Group, then class:
[-17   8  24  19 -10 -16  16  -9  -3  16  -8  -4  10 -16 -48  41 -20  35
   6  -5   6   6   3   9  18   4  -3  -4  -6 -17  25 -40  24  12  11   5
 -19 -13   0  42  28 -64   0  14  14 -10] => P:J
[  0   3  20   8 -10 -22  11  -4   2   2   7  13  -5  -3 -29  31 -33  18
   7   1  -7  11  -1   6   5   1 -15  -2   2  -5  -1  -4  25  24  -8  -2
 -10  -6   0  25 -28 -29  12  20   1 -16] => P:J
[-10  10  -8  -7 -11  -1   9   3  24  22  -6   3  25   5 -21   6 -15  -3
   6   1   3  -2  -8   4 -47   2  -8  -4   5   1  -1   6 -23 -23 -13   5
  -3  -2  -8  -1  79 -30  19   1  20 -22] => W:T
[ 30  -1  33   3  -9   3  -3  11   7  -3   8  64 -31  29  12  10 -32 -12
  -2 -18  24   0   0 -24 -47   1  15   6 -14   7 -14   0 -49 -29   1 -12
  15 -14 -32  20 -39  20  17  25 -11  45] => Z:Y
[ 36  -4  18  -3  14  -6  -6   9  14 -10   6  53 -28   6  12  11 -22  -7
   1   3  14   6  11  -8 -35   3  -2   1 -34  -8  -2   3 -18 -13   9 -12
  18  -5 -20   9 -35  -4   4  14 -10  10] => Z:Y
[ 12 -39  -6   2   0   2   9   4  -3   6   3  21  10  22  -4   2 -10  -3
   3  -5  25  -2 -14 -29 -49   2  14   2  -5  -1   4  -8 -35  -4   0  -4
  -6   1 -14  15  59  -7  17 -10  11  -3] => W:T
[-14   3  26  -1 -13 -10   8  -1 -11  16  -6  17   1 -10 -43   0 -17  16
   9   6  11  -4   2  11   8  -2  -9  17   7   4   0   7  17  13  20  -4
 -19  -1   3  26  36 -21  10   2  11 -10] => X:V
[ 17 -19  19  -2  28   5  -1  14  10  -8   2  51 -30   3   9  19 -21  -4
   5  -1 -14  -6  -3  -7 -87   9  14   7 -10   4   2  -5 -43 -59   9  -8
  -5  -1 -27  24   8 -39  22  24 -30   7] => Z:Y
[  2   3 -13  -5 -19   4  11  13  19  16   8   3  -1  20 -36 -13  -6  -1
  -1  -5  32  -1  -2  -5 -40   2   9   7  -5  -6   7   9 -26 -25 -43  -1
   0   2  -4   8  70 -25  17   4  11 -19] => W:M
[-13   2  26  -1 -15 -10  15   4   2   5  12  -2 -19  -5 -47   8 -32  15
   5  -8  15  11   7  -7  11  11 -12   8   3 -16   4  -1   7  12  -2  -5
  -6  -9   1  34 -16 -12  11  14  15  12] => P:J
[ -5   3  39   7  -6 -17  21   0  -4  12   1  43   9  -8 -42  34 -52  24
  -2  -7  18  -1  -4 -13 -12   4 -15   4  -8  -6  -4  -8   4  29  19  -6
 -18 -19  -8  25  -8 -32  22   8   9   1] => P:J
[  1   3 -27 -16  -7 -18  11  -5  19  12  -1  14   0 -12 -27  33   4   3
   8  12   0   3  -2  15  22   4 -16  -1   7  -4  -4   3  20  16   5   2
 -25   4   5  24  45 -59  -9  22  12 -30] => X:V
[ 26  -5   5 -11  -7   1  -6   5  32  -4   9  44 -40   5   8 -13 -13 -19
  15  -5  16  -3  -1  -9 -46   4  -6   6 -13   5 -15   9 -31 -12  -8  -8
  12  -2 -15   6 -22  14   5  26 -22  13] => Z:Y
[  8   5  10   4  -1 -12   2  -1   2  13  -5  33   9 -16 -20  21 -15  19
   9   8   0   0   1  11  -5   4  -6   3  10   1  -9  -1  12   5  16   0
 -18  -6   1  23  43 -60  -7  13   3 -20] => X:V
[  2  -3  10  -2  -6  -2   3   0   5  -2   4  27 -10   4  -8   2  -6   2
  -1  -2  -9   2   1   2  -2  -5   3 -21 -12  -5  -7 -14 -16   9   5  -3
 -12  -6  -1  25  34 -17  10  19   5  12] => Z:S
[ 25  -2  -4  -6   0   6 -12   0   2  -6  -3  13 -23   3   2  -4  -1 -19
   3  -1  -3 -21   8  -1 -31   1  -5   3  -5   8  -5   0 -24 -20   1  -4
  -4   3 -11   9 -37  13  10  16  -5   5] => Z:Y
[ -2  11  40   9 -11 -13  22   8 -25   8   4  29  16   7 -14  23 -45  31
  -7 -11  13   7  -3 -18  -7   4   1  -2  -3 -16   2 -40 -12  40  28   2
 -15 -12  -7  29  35 -53  12   3  22  -3] => P:J
[ 13   1   6  -6  -7  11  -5   4  11  -8  10  32 -32  -8   3   0   1  -8
  -4   6  44  -4   0 -11   7  -6   0   2  -8 -12 -15  -9 -18  18  18  -5
  -5 -13  -8  34   1 -17   6   7 -13  17] => Z:Y
[ -4   1  -2  -6  -9 -15   0   2   6  15   4  17   3 -22 -48  13  -6   9
   3  19  14  -7   3  24  -7   8 -24  -1  11  -3 -22  -3  10  -7  31  22
 -13   5   3  22  47 -54  -2  22   7 -29] => X:V
[ 36  -2  18  -1  12   8  -8   9  16 -11  10  67 -34   6  23   1 -22 -24
  12 -16  -3  -1  -1 -16 -54  10  21   1 -12   2 -22  -1 -53 -21   3 -10
   5  -1 -13  13 -20  -3   1  28 -21  33] => Z:Y
[ 19   6  25   1   9   0   9   8   2   0   4  75 -13   7  22  13 -33   4
   6 -17  -7   1   1 -28 -70  -3   4   5  -7   7 -19  -7 -37   5  10  -4
  -3 -15 -35  12 -10 -10  18  26 -15  29] => Z:Y
[ 14  -2  -1   1  -2  -5  -7   0  22   1   1  26 -27  11  -5   5 -12 -13
  10   1  -6  -4  -1  31 -43  -1 -14   5 -12   1 -12   4 -32 -24 -10  -6
  -4  -2 -16   7 -21   6 -11  32  -5 -27] => Z:S

Group and class of each row:
[  3 -11   0   6  10  -4  -8  -6  -7   2  -8  -2  -3   4  -3 -19  -1  14
  -8   8  -5  -5  -3 -19  23   5 -13  -6   8  -3  19 -20  24   1 -30  -2
 -23  14  -8   5  -5 -10   1  -1   2   4] => J936:(46)
[  1  11   7  12  17 -31  -1   4  13   6  -8 -12 -17  15   3   4   0   1
  -9  -9  16  -4  14 -20   7  -7  -2  10  10 -45  -1   0  -6  -5 -15 -14
  -3  -8  27  -1  -7 -13  10 -22  -5  -5] => j743:(48)
[  0 -13  -1   5  12  -6   0  -6 -10  16 -10   4  -4   5   2  -6  -2  13
 -11   8  -6   3  -2 -15  22   8 -11   1   9  -7  23 -15  19   0 -41 -16
 -19   7  14  -1 -12 -12  -3   7   6   5] => J936:(46)
[ -1 -12  12  11  -6  -1  -2  -5   4   4 -16  11   4  15  -4 -13   4  15
 -18  12  -4  -5   4 -17  20   2  -7  -4  14   3  17 -14  26  -4 -21   0
 -17  16   7   3  -4  -4   6   5  -1  13] => J936:(50)
[  5   2   4   9   7   2   3  -6   4   2   3  -4 -15   4  -7   1   2  13
 -16  -6  13   2  14 -20  16  -1  -5   7   5 -37   1  -2   8 -11 -14  -7
  -2  -6  17   8  -5  -9  15 -13  -9  -5] => j743:(48)
[  3  10  16   4   1  -1   1  -7  -4   6 -18  10   1   5 -11 -18   6  13
 -12   9   3  -4  -6 -15  34   7  -1   1  13   2  16 -11  23  -9 -24   2
 -23  19   4 -16  -2  -5  11   9  -7   6] => J936:(46)
[ -3 -10  16   0  14   7  -4 -10  -5  10 -12   7   1   4   5   0   2  10
  -7  12  -3  -6   1 -24  34   5   2  -6  13  11  13 -25  33  -6 -24  -6
 -17  27   9   5 -12   4   7  16  -5   9] => J936:(46)
[ 22  -1  12   3   3   9  14  -1  22   1  -9 -10 -16   4   5  19  -1 -12
 -19  -9  11 -12  24 -21  14   2  -6   7  12 -18   9 -11  14  12 -20  -4
   4   1  12   5  -4  -5  17 -16 -13 -12] => j743:(51)
[  7  -5   0   0   5 -13  -3  -4 -13 -18  -8  15  -1   9  -3 -20   6   8
  -2   5  -2   8  -9  -4  11   6  -4   1   8 -10 -20  -7  11  -2 -21  12
 -39  13   2  -1  -4   5  -3   4   6   0] => J532:(45)
[ 11  -2   6   2  -6  -9  -7  -2  -9   7  -6  19  -5  12   3 -17   2  -2
  -1  -1   5   4 -12 -14  36   6  -6  -5 -12   9  -4 -10  23 -10 -20  -1
 -13   6   8  -3  -5  23  14  16   4  13] => J532:(43)
[-55  -6  11   1   5   5   6  -9  13   5  -9   3  -3   0  -2   0  -2   8
 -15  -2  14  -7  15 -19  16  -4  -2   5  12 -21   4  -9  31   0 -24  -2
  -4   7  15  10  -6  -3  25 -19  -5 -10] => j743:(51)
[ -4 -10  -4   4  -3  -9 -10  -2 -12   1  -3  13  -4   3  -3 -12   4   8
   5  -4  -3  -3 -15 -14  19   2   5  -1 -11   4  -2  -4  17  -7  -7   6
 -18   0  -2   0  -7   2   6   1   4  16] => J532:(45)
[  7 -19   4  16  -1   3  -1  -8   3   6 -21   7 -14  12  -5 -12  -3  19
 -13  -5   4  -6  -2 -29  30  14 -10  -2   4 -15  22 -24  26  -8 -22  -4
 -22   6  11  -8 -10   2  -5   9  -3   5] => J936:(50)
[  1 -12  11  12 -10  -6   0  -7   5  -5 -15  10  -2  13   2  -8   6  11
 -17   2  -1 -11  -3 -15  15   1  -6   1  16  -7  20 -20  25   0 -32  14
 -25  22   1  -3  -5   2  -1   0  15   7] => J936:(50)
[ 10 -11   2  -4  -2  -2  -5   4 -12   2 -16  20  -2   0   1 -17   0  16
   0  -1  -4  -7 -14 -13  21   2  -2  -8 -11  -2 -10 -11  24  -1 -18  11
 -27   3  -1  -9 -10  14  -7   9   3  12] => J532:(45)
[ 12   1   6   7   3 -10  -1   3  -8   1   4  12  -7  -2   1 -26  -8   1
  -2   1   4   7 -16 -11  28   9 -16   2 -10  -3  -2  -5  13  -6 -22  -3
  -8  -8  -4  -2   3  13  13   9   0  18] => J532:(43)
[ 32 -15   1   0   1 -13  -4   9 -14   1  -5  64  -9   1   1 -15   2   5
  -2  -3   4   1 -16 -15  30   4  -9  -2 -15  -1  -2 -18  17  -4 -30   1
 -27   4  -1  -2 -12  19  -1  14   3   6] => J532:(45)
[ 25 -14   1 -12  -8 -13  -6  -2  -6  -9  -6  23  -9   8   2 -12   3  -1
 -10  -2   2   4 -13 -20  19   0 -16  -5  -5  -1 -12  -9  26  -7 -33   9
  -6   5  -4   2   0  22   8  10   1   6] => J532:(43)
[  8   5   9   7   4   4  -1 -10  14  -5 -11   2 -10  13   3   0  -2  -1
 -16  -3   7  -6   9 -18   9  -9  -6  11   3 -50   7 -14   2   3 -25  -9
  -5  -2  17   3   7  -8  21 -17  -4  -5] => j743:(51)
[  3  -8  15   8  10  -4   8 -14   1   2 -17  -3  -8   4   3  -7  -1  27
  -9  19  -6  -4   8 -30  26   5  -2  -4  16 -10  34 -23  17 -10 -22  -4
 -20  19   6  12  -8 -12   3  -9  -1   1] => J936:(46)
[ 10   3   8   1  -1  -1   1  -8  11  -7 -13  -3 -13  15   4   4   1  -5
  -9  -6   4  -5   4 -13  20   9  -5   0   4 -20   5  -9  14  -1 -32  -6
   0  -7  14   8  -3   8  23 -24  -9 -13] => j743:(51)
[  8  -9   0  -3   6  -9 -16  -1  -4  -3  -3   9  -3   3   3 -14   0  -3
  -2   0  -1  13 -15   6  24  10 -13  -7   0 -11  -7  -2  17  -5 -23   0
  -6   9  -3  -4  -5  13  10  14   6   7] => J532:(43)
[  5 -11   8  -3  -9  -9   0  -9  -3   5 -12   7  -5   5   2  -3  29  15
 -12   9  -7  -6   2 -10  28  12  -5   2  15   8  19 -25  28   0 -31   7
 -22  32   1  -2  -5  -7   2  11   0   0] => J936:(46)
[  7 -15   3  -4  -6  -9  -7  -5 -13   1   0  30   5   0  -2 -14   7  -4
   2   1   1  -1 -15  -6  28   6  -2  -2  -5  21  -8 -11  25  -7 -27   7
 -30  14   9   2 -10  16  -1  12   8   6] => J532:(45)
[  9  -7   2  -4  -3 -14 -15  -6  -8 -16  -3  17  -5  -1   4 -12   1  -5
  -2   9   1  -4 -15   9  26   7 -18  -9  -8   4   0  -9  22  -6 -32   2
 -12  11  -6 -11  -4  19   6  15   5   5] => J532:(43)
[  8  -9  -4  -1  -2  -9 -12   2 -15   0  -2  20   1  -7  -1  -8   1  -3
  -5   6  -5   6 -11   5  23   8 -12 -11  -8   9  -6  -5  21 -10 -27  13
 -11  -3  -3  10  -1  12   5   6   5  12] => J532:(43)
[ 10  10  10   5  -7   6  -1  -6   7   5  -7   4  -9  12   1  -8   3   1
 -19  -6  13 -15  11 -20  30   2  -5  -1   6 -23   7  -9   7  -6 -21  -7
  -2  -6  19   9  -6  -6  21 -12  -7 -13] => j743:(51)
[  2 -13   6  -6   1   3   4 -10   1  30  -6   0  -5   4  -4  -1  -1  15
  -8   3  -6  -4   5 -30  20   5  -4  -8   8  -7  20 -22  21   1 -28  -3
 -20  21   2  -2  -6 -11  -2   3  -1   2] => J936:(46)
[ -5  -5  -2   6   5  -2   0   7  -3  12 -14  -2   0  12 -11  -5  -2  13
 -15   3  -7  -3 -14 -11  12   8  -7  -1  12  15  14  -9  15 -10  -7  -4
 -11   7   1   3   3  -9   1   2   0   5] => J936:(50)
[ 13   2  13   6   9   3   3   0  10   3   1  -2  -7   9   7   8  -5  -4
 -15  -5  12  -2  11  -6  10  -9  -7  -3   2 -45   2  -7  -2  -1 -13 -11
   7  -6   8   4  -4 -11  19 -11 -11  -7] => j743:(48)
[ 14  -8   5  -5 -16  -9  -2   2  -9 -10 -10  22  -4  -1  -1 -18   4  -1
   4   4  -1   3 -19   1  23  11  -8  -2   8   8 -10 -12  19  -8 -20   9
 -17  12  -7  -3   0  16   9  16   1  14] => J532:(43)
[  8  -8 -16   3  -1  37   8  -7  14  12 -15  -8 -15   6   3   0  -4   4
  -9 -12  12   6   0 -28  32  16  -9  10 -17 -35  18 -20   2   0  -3  -4
   1   3  24  -4   4   1  19  12 -16  -3] => j743:(51)
[ 11 -14   1   1  -3 -10  -2  -3  -8  -8   1  16   2   2  11 -23   2   5
   1   2   9   9 -19   3  20   5 -14  -5 -21 -16  -6  -9  13  -5 -23   3
 -18 -32  -5  -8   3  17   6  13   2   7] => J532:(43)
[  3 -15  10   2   4   3  11  -2  -3  11 -15  10  -3   6  -3 -17   2   9
  -7   7  -4  -5   8 -21  25   8  -5 -13   8   1  16 -23  26  -4 -29  -2
 -23  20   3   6 -11  -1   9  -3   3   3] => J936:(50)
[  5  -4  -1   8   9  -6 -13   3 -17   2   1  21   1   0  -9 -22  10  11
   0   9  -1  13  -7  -3  21  15  -5  -8  -2   3  -6  -2  14 -11 -18   4
 -19  11  -9   6  -2   1   3  18   9  23] => J532:(45)
[  4   0   9  -9  -8  -9  -9   7  -3  -7  -2  15   1   3   1 -22   5  -2
  -6   5  -2   4 -15   2  20  -7   4  -2  -5  -2   1  -1  13 -12 -17   7
 -26  12   5   4  -1  18  10  15   2   7] => J532:(43)
[  6   4   6  15  10   6   2  -7  17  11  -1 -11 -10   8   7   7  -1  -2
 -16   1   4   0   9  -5  -9  -3  -4   4   1 -45   2  -2   1   4  -8  -7
   7  -6  10   0   7 -15  19 -11 -11 -12] => j743:(48)
[  5 -19  18   0   0  -6   1 -10  -4   9 -12  16  -1   5  -6 -17   1  17
  -7  -1  -2 -11  -3  -7  31  13  -3  -1   9  10  20 -24  24  -6 -26  -5
 -24  27   7  -2 -13  -3   7  26   3   0] => J936:(46)
[ 10  -5  10  14  -2   3  -3  -1  15   4  -2  16 -16  15   2   6 -10  -1
 -21  -4  13  -9   9 -15  20 -11  -6   1   0 -42   2   3   9  -6 -26 -10
   6 -16  22   5  -5   0  24 -11 -10  -1] => j743:(48)
[  5   8   9  -4  13  11   1  -3  11   6  -8   8   0   9  -5  22   0  -5
 -13  -2  12   2  13  -4  14  -3   2   2  11 -20   1  -5  -2  -1 -11  -8
   2   2  13   9  -5  -4  17  -3  -9   4] => j743:(51)
[  2  -8   1   5  -2 -27  -7   1 -18   2  -4  16   0  -2  -1 -18  -6  18
   3  -1  -4   6 -13  -4  28   6 -13  -8  -5   4   0  -7  18  -2 -21   0
 -12   6  -2   5  -6  14   0   9   6  11] => J532:(43)
[ 12 -15   2  -9  -5 -11 -13  -3  -3  -2  -1  18  -4  -1   3  -5   3   4
  -4  -5   0   6  -8   0  21  11  -7  -4  -5  -9  -3  -5  21  -6 -24   6
 -10   9   0  -6   0  15   0  15   6   1] => J532:(43)
[ 11   4   4   5  10  -1   2  -6  17   5   1   4 -10  12  -2   6   2  -6
 -20  -2   9  -2  18  -9   2  -7  -2  -3  -1 -39   1  -5   4   3 -22  -9
  -3  -8  23   4  -7 -18  15 -25 -11 -10] => j743:(48)
[  4 -14  -1   6  -1   4  10   3 -14 -11   4  13  -6   0  -4 -12   9   9
   4   6  10   8 -10  -7  27   9  -3   6  -6   2 -16  -2   7 -13 -27   5
 -18   5   1  -1  -9  20  -5  10   0   0] => J532:(45)
[  1  -5  13  10   3  -4  -5 -11  -1   6  -9  -2   0   4   2 -12   7  14
 -12  13  -7 -13  -2 -24  31   7  -2  -9   9   6  29 -23  22  -3 -30  -4
 -23  12  11   6  -4   1  19   8   3  12] => J936:(46)

Group, then class:
[ -12    2   -4   -4    2   28   -4   -2   29   -4   -6  -11   -7   -6
   15   -6   -1    3   26   -3    9   -4    9   20    8  -10   16  -11
 -116   14  -12   15  -16   -3  -18   28   11    0    4  -16    5   21
   -4   31  -25   -2] => (237):Q
[-18   8  -4  20  20  41  25  -1  34 -18  -3  -2   7   2   7   3   1  -1
   2   6  15  -7   1   7 -12 -11   1 -12  21   4   8   5 -12   0  -7  -2
   5  -1  -2  -8  -8   3  18  -4   3  -8] => (238):C
[-24   6 -12 -13  -8  40 -14  -4  29   0   7  -5 -25  13  14  11   6  12
   6   1   0  -4  20  -4  -2   3   8  -4  13  -1  -8  13  -9  38  -7  57
   5 -21   1  -4  -6   5   0  19  -4 -21] => (237):B
[-20   7   1  14  33  24   6  35  22 -11   0  -8  -7   6  14   4   9   8
  -7 -13  15 -38   4   2 -13 -16  18 -17  13   2  26  -7  -9   5  -9 -12
  15   2   4  -4 -12 -21  16  -5 -19   6] => (238):C
[ -9  23  -3   6   5  15   5   0  35 -28  24 -11  12  21  -8  -1   2  15
  10  -3 -15   4   6   1  -4  -2  -8 -23  20   3   5  36  -9  -5 -11  -5
   1   5  -3   8  -9   2  -9  -2   2 -23] => (238):A
[-24   6  -8  -3  -2  52  -2  27  49  -6  17  -8   3  13  17   3  22  -3
  -1  11   7 -10  16 -23  -6 -18  10 -10  40  30  -5  28 -18  22   2  27
  18 -12   4  11   2  -9   3  14  -5 -29] => (237):Q
